Below is a small trained network, with its code and all its weights. Each question gives an input and a class and asks what happens when units are switched off, that is, made to give their printed mean instead of their output.

import numpy as np


def w(rows, s, z=0):
    codes = np.array(rows[::2]) - 128.0
    scale = np.full(codes.shape[1], s)
    scale[-1] = z or s
    return codes * scale


def f(y):
    return np.maximum(y, 0)


def log_softmax(a):
    a = a - a.max(-1, keepdims=True)
    return a - np.log(np.exp(a).sum(-1, keepdims=True))


def net(x, mask):
    res = np.array(x, float).reshape(1, 5) / 4 @ E
    y = f(res @ A[0][:, :-1].T + A[0][:, -1])
    res = res + np.where(mask, y, B[0][:, -1]) @ B[0][:, :-1]
    return log_softmax(res[-1] @ U[:, :-1].T + U[:, -1])


A, B = {}, {}
E = w([
[162,80,189],'x0',
[124,132,133],'x1',
[10,46,123],'x2',
[127,127,131],'x3',
[73,192,100],'x4',
],0.013)
A[0] = w([
[139,97,117,236],'neuron 1',
[122,230,95,111],'neuron 2',
[178,173,114,248],'neuron 3',
[20,75,73,133],'neuron 4',
[59,141,35,254],'neuron 5',
[165,166,8,201],'neuron 6',
[110,125,104,122],'neuron 7',
[113,10,204,191],'neuron 8',
[230,98,230,131],'neuron 9',
],0.011,0.0077)
B[0] = w([
[171,41,171,192],'neuron 1',
[115,219,163,192],'neuron 2',
[211,173,240,218],'neuron 3',
[68,107,35,243],'neuron 4',
[9,64,161,253],'neuron 5',
[119,172,209,210],'neuron 6',
[57,86,95,147],'neuron 7',
[179,42,82,238],'neuron 8',
[255,172,63,224],'neuron 9',
],0.0098,0.013)
U = w([
[175,146,254,249],'0',
[77,44,94,245],'1',
[94,240,213,3],'2',
[22,173,5,45],'3',
[220,202,29,68],'4',
[139,48,36,68],'5',
],0.0078,0.006)

Each question gives the input, the list of numbers given to net, and the class t.
The units are the neurons (one row each of A and B). Each row of codes is followed by its name. A weight is (code - 128) times the scale printed after its matrix; where a second scale follows, it is the last column's (A, B and U).
mask holds one flag per neuron, in row order. A switched-off neuron (its flag False) gives its mean, the last column of its row in B, instead of its output. The means were averaged over made-up inputs and are rounded, as every weight is.
A unit's drop is (log p(t) with every unit on - log p(t) with that unit switched off) / (log p(t) with every unit on - log p(t) with every unit switched off).
The circuit of an input: a set's keep is (log p(t) with only the set's units on - log p(t) with every unit switched off) / (log p(t) with every unit on - log p(t) with every unit switched off). Starting from all 9 units, units are removed one at a time, each time the one whose removal leaves the highest keep (on an exact tie, the one counted first), for as long as the keep stays at least 0.8.
circuit, biggest first: the units of the circuit, biggest drop first
most important unit: the unit with the biggest drop
top k neurons: the k neurons with the biggest drops, biggest first
drop of u: that unit's drop, to one decimal
input [-5,-8,0,6,-1], class 0: top 3 neurons -> [neuron 4; neuron 6; neuron 8]
input [-2,2,0,8,3], class 2: most important unit -> neuron 8
input [5,-2,5,2,-4], class 5: circuit, biggest first -> [neuron 8; neuron 5]
input [3,5,-2,-8,-1], class 4: top 3 neurons -> [neuron 5; neuron 9; neuron 6]
input [-5,-8,3,-7,1], class 3: top 3 neurons -> [neuron 8; neuron 4; neuron 3]
input [3,0,3,-3,-2], class 5: top 2 neurons -> [neuron 5; neuron 8]
input [-5,6,4,1,2], class 3: circuit, biggest first -> [neuron 4; neuron 8]
input [5,-1,5,-6,-5], class 5: circuit, biggest first -> [neuron 8; neuron 5]
input [-6,-5,-3,-8,-3], class 0: top 2 neurons -> [neuron 4; neuron 3]
input [7,0,2,7,-1], class 5: top 2 neurons -> [neuron 8; neuron 3]
input [-6,-7,0,4,-3], class 0: circuit, biggest first -> [neuron 4; neuron 6]
input [-8,-3,-6,7,-3], class 0: top 2 neurons -> [neuron 3; neuron 4]
input [2,-6,7,2,-3], class 5: top 3 neurons -> [neuron 8; neuron 6; neuron 4]
input [2,-2,-1,4,0], class 4: circuit, biggest first -> [neuron 5]
input [-3,-8,-4,-7,5], class 2: top 2 neurons -> [neuron 2; neuron 8]
input [7,6,1,0,-8], class 5: top 2 neurons -> [neuron 8; neuron 3]
input [2,-4,0,4,-8], class 4: top 3 neurons -> [neuron 9; neuron 5; neuron 4]
input [2,-4,-2,2,-4], class 4: top 3 neurons -> [neuron 9; neuron 5; neuron 6]
input [1,-6,-2,2,-7], class 4: top 2 neurons -> [neuron 9; neuron 5]
input [-8,8,-7,1,-2], class 0: circuit, biggest first -> [neuron 3]
input [6,7,-6,4,0], class 4: drop of neuron 1 -> 0.0
input [-7,5,-6,5,-2], class 0: drop of neuron 4 -> 0.3
input [-7,-1,-4,2,-7], class 0: drop of neuron 4 -> 0.1
